Below are the code and all the weights of a small trained network. Each question names an input and a target symbol and asks about switching units off, where a switched-off unit gives its printed mean instead of its output.

import numpy as np


def w(rows, s, z=0):
    codes = np.array(rows[::2]) - 128.0
    scale = np.full(codes.shape[1], s)
    scale[-1] = z or s
    return codes * scale


def norm(h):
    return h / np.sqrt((h * h).mean(-1, keepdims=True) + 1e-5)


def f(y):
    return y / 2 * (1 + np.tanh(0.7978845608 * (y + 0.044715 * y**3)))


def softmax(a):
    e = np.exp(a - a.max(-1, keepdims=True))
    return e / e.sum(-1, keepdims=True)


def log_softmax(a):
    a = a - a.max(-1, keepdims=True)
    return a - np.log(np.exp(a).sum(-1, keepdims=True))


def net(x, mask):
    ids = ['βγδεζλστφ'.index(c) for c in x.split()]
    T = len(ids)
    res = E[ids] + P[:T]
    u = 0
    for l in range(2):
        q, k, v = (norm(res) @ M[l].T for M in (Q, K, V))
        z = softmax(np.where(np.tri(T) > 0, q @ k.T / 2**0.5, -1e9)) @ v
        res = res + np.where(mask[u], z, O[l][:, -1]) @ O[l][:, :-1]
        u += 1
        y = f(norm(res) @ A[l][:, :-1].T + A[l][:, -1])
        res = res + np.where(mask[u : u + 4], y, B[l][:, -1]) @ B[l][:, :-1]
        u += 4
    return log_softmax(norm(res)[-1] @ U[:, :-1].T + U[:, -1])


Q, K, V, O, A, B = {}, {}, {}, {}, {}, {}
E = w([
[114,103,254,99,166,184,194],'β',
[149,96,223,81,182,139,149],'γ',
[123,95,187,65,151,147,146],'δ',
[63,43,160,155,126,142,22],'ε',
[124,202,198,136,156,156,138],'ζ',
[140,150,188,186,183,119,150],'λ',
[145,156,183,148,127,96,87],'σ',
[125,60,123,190,93,173,104],'τ',
[178,171,133,75,128,132,87],'φ',
],0.014)
P = w([
[166,44,197,106,158,224,116],'0',
[46,136,220,102,72,87,54],'1',
[154,101,170,166,115,202,74],'2',
[82,157,135,125,123,21,84],'3',
[175,143,163,190,94,148,114],'4',
[121,186,93,140,130,1,147],'5',
[193,174,171,197,77,115,173],'6',
],0.009)
Q[0] = w([
[254,131,189,152,168,228,63],'0.h0',
[243,130,242,128,168,168,143],'0.h0',
],0.0075)
K[0] = w([
[228,193,3,188,66,85,63],'0.h0',
[219,181,106,155,74,106,228],'0.h0',
],0.0066)
V[0] = w([
[185,254,102,59,119,167,125],'0.h0',
[174,76,121,62,52,119,98],'0.h0',
],0.0067)
O[0] = w([
[87,81,93,209,151,81,9,5],'0.h0',
[95,81,91,199,93,97,191,189],'0.h0',
],0.013,0.0017)
A[0] = w([
[63,163,207,128,88,75,234,186],'0.n0',
[113,30,178,57,72,128,248,43],'0.n1',
[213,97,69,122,2,176,211,68],'0.n2',
[107,104,144,103,118,73,202,251],'0.n3',
],0.0061,0.0027)
B[0] = w([
[48,88,149,115,123,133,55,253],'0.n0',
[89,225,1,149,145,171,96,253],'0.n1',
[185,84,223,104,126,53,134,150],'0.n2',
[149,176,89,170,32,87,67,206],'0.n3',
],0.0076,0.0066)
Q[1] = w([
[57,127,227,201,193,34,144],'1.h0',
[120,80,2,133,185,30,212],'1.h0',
],0.0061)
K[1] = w([
[107,206,130,106,159,93,184],'1.h0',
[48,70,126,1,184,208,110],'1.h0',
],0.0083)
V[1] = w([
[187,54,183,148,3,109,177],'1.h0',
[231,254,140,229,92,54,132],'1.h0',
],0.0056)
O[1] = w([
[245,149,201,245,43,122,136,43],'1.h0',
[96,124,110,67,133,255,149,4],'1.h0',
],0.0079,0.002)
A[1] = w([
[51,191,229,116,101,91,106,178],'1.n0',
[224,166,69,162,255,149,101,155],'1.n1',
[162,86,172,106,153,228,89,149],'1.n2',
[75,56,208,47,10,99,88,2],'1.n3',
],0.0078,0.0039)
B[1] = w([
[166,98,144,77,78,9,117,255],'1.n0',
[146,46,123,98,87,154,152,140],'1.n1',
[107,177,74,180,165,142,140,178],'1.n2',
[159,130,212,66,165,117,105,177],'1.n3',
],0.012,0.0093)
U = w([
[166,46,190,45,50,50,143,83],'β',
[35,171,36,95,50,71,138,218],'γ',
[90,250,97,188,100,159,104,113],'δ',
[130,58,80,213,101,128,82,194],'ε',
[83,167,129,136,135,89,193,54],'ζ',
[181,150,118,126,2,196,155,252],'λ',
[144,188,121,64,136,195,142,166],'σ',
[135,146,139,95,210,147,26,4],'τ',
[148,68,77,86,96,152,159,122],'φ',
],0.0079,0.0034)

Each question gives the input, a string of symbols that net reads in full, and the target symbol t.
The units are the heads (2 rows each of Q, K, V and O) and the neurons (one row each of A and B). Each row of codes is followed by its name. A weight is (code - 128) times the scale printed after its matrix; where a second scale follows, it is the last column's (O, A, B and U).
mask holds one flag per unit, layer by layer, with each layer's heads first. A switched-off unit (its flag False) gives its mean, the last column of its rows in O or B, instead of its output. The means were averaged over made-up inputs and are rounded, as every weight is.
A unit's drop is (log p(t) with every unit on - log p(t) with that unit switched off) / (log p(t) with every unit on - log p(t) with every unit switched off).
The circuit of an input: a set's keep is (log p(t) with only the set's units on - log p(t) with every unit switched off) / (log p(t) with every unit on - log p(t) with every unit switched off). Starting from all 10 units, units are removed one at a time, each time the one whose removal leaves the highest keep (on an exact tie, the one counted first), for as long as the keep stays at least 0.8.
circuit, biggest first: the units of the circuit, biggest drop first
unit that matters most: the unit with the biggest drop
k most important neurons: the k neurons with the biggest drops, biggest first
top k neurons in layer l: the k neurons of layer l with the biggest drops, biggest first
input δ δ ε δ ε ζ ε, target τ: 2 most important neurons : 0.n1, 0.n3
input τ ε δ, target λ: unit that matters most : 1.h0
input β φ γ δ γ ε τ, target λ: circuit, biggest first : 1.n0, 0.h0
input δ ζ δ, target τ: circuit, biggest first : 0.h0, 1.n2
input ζ δ δ γ δ, target γ: 2 most important neurons : 1.n3, 0.n2
input δ τ σ δ γ β σ, target δ: 3 most important neurons : 0.n0, 1.n2, 0.n2
input ε δ δ δ β, target γ: top 2 neurons in layer 0 : 0.n1, 0.n3
input δ λ δ, target σ: circuit, biggest first : 0.h0, 1.n2
input δ δ β, target γ: top 3 neurons in layer 1 : 1.n2, 1.n3, 1.n0
input δ δ δ, target γ: circuit, biggest first : 0.n1, 0.h0
input δ γ γ λ, target β: circuit, biggest first : 0.n1, 1.n2
input ζ ζ δ ζ φ ζ λ, target ε: top 2 neurons in layer 0 : 0.n1, 0.n0
input δ ε λ, target σ: circuit, biggest first : 0.n0, 1.h0
input τ δ δ φ, target β: most important neuron : 0.n1
input δ ε δ σ, target β: circuit, biggest first : 0.n1, 1.n0
input δ β λ λ δ ζ, target β: 3 most important neurons : 0.n1, 1.n0, 0.n0
input δ δ δ δ ε ζ σ, target δ: 2 most important neurons : 1.n2, 0.n1
input δ ζ ζ, target τ: circuit, biggest first : 0.h0, 0.n3
input φ δ δ ζ ζ δ β, target τ: 2 most important neurons : 1.n2, 0.n1
input ε ε ε ε γ σ, target β: unit that matters most : 0.n0
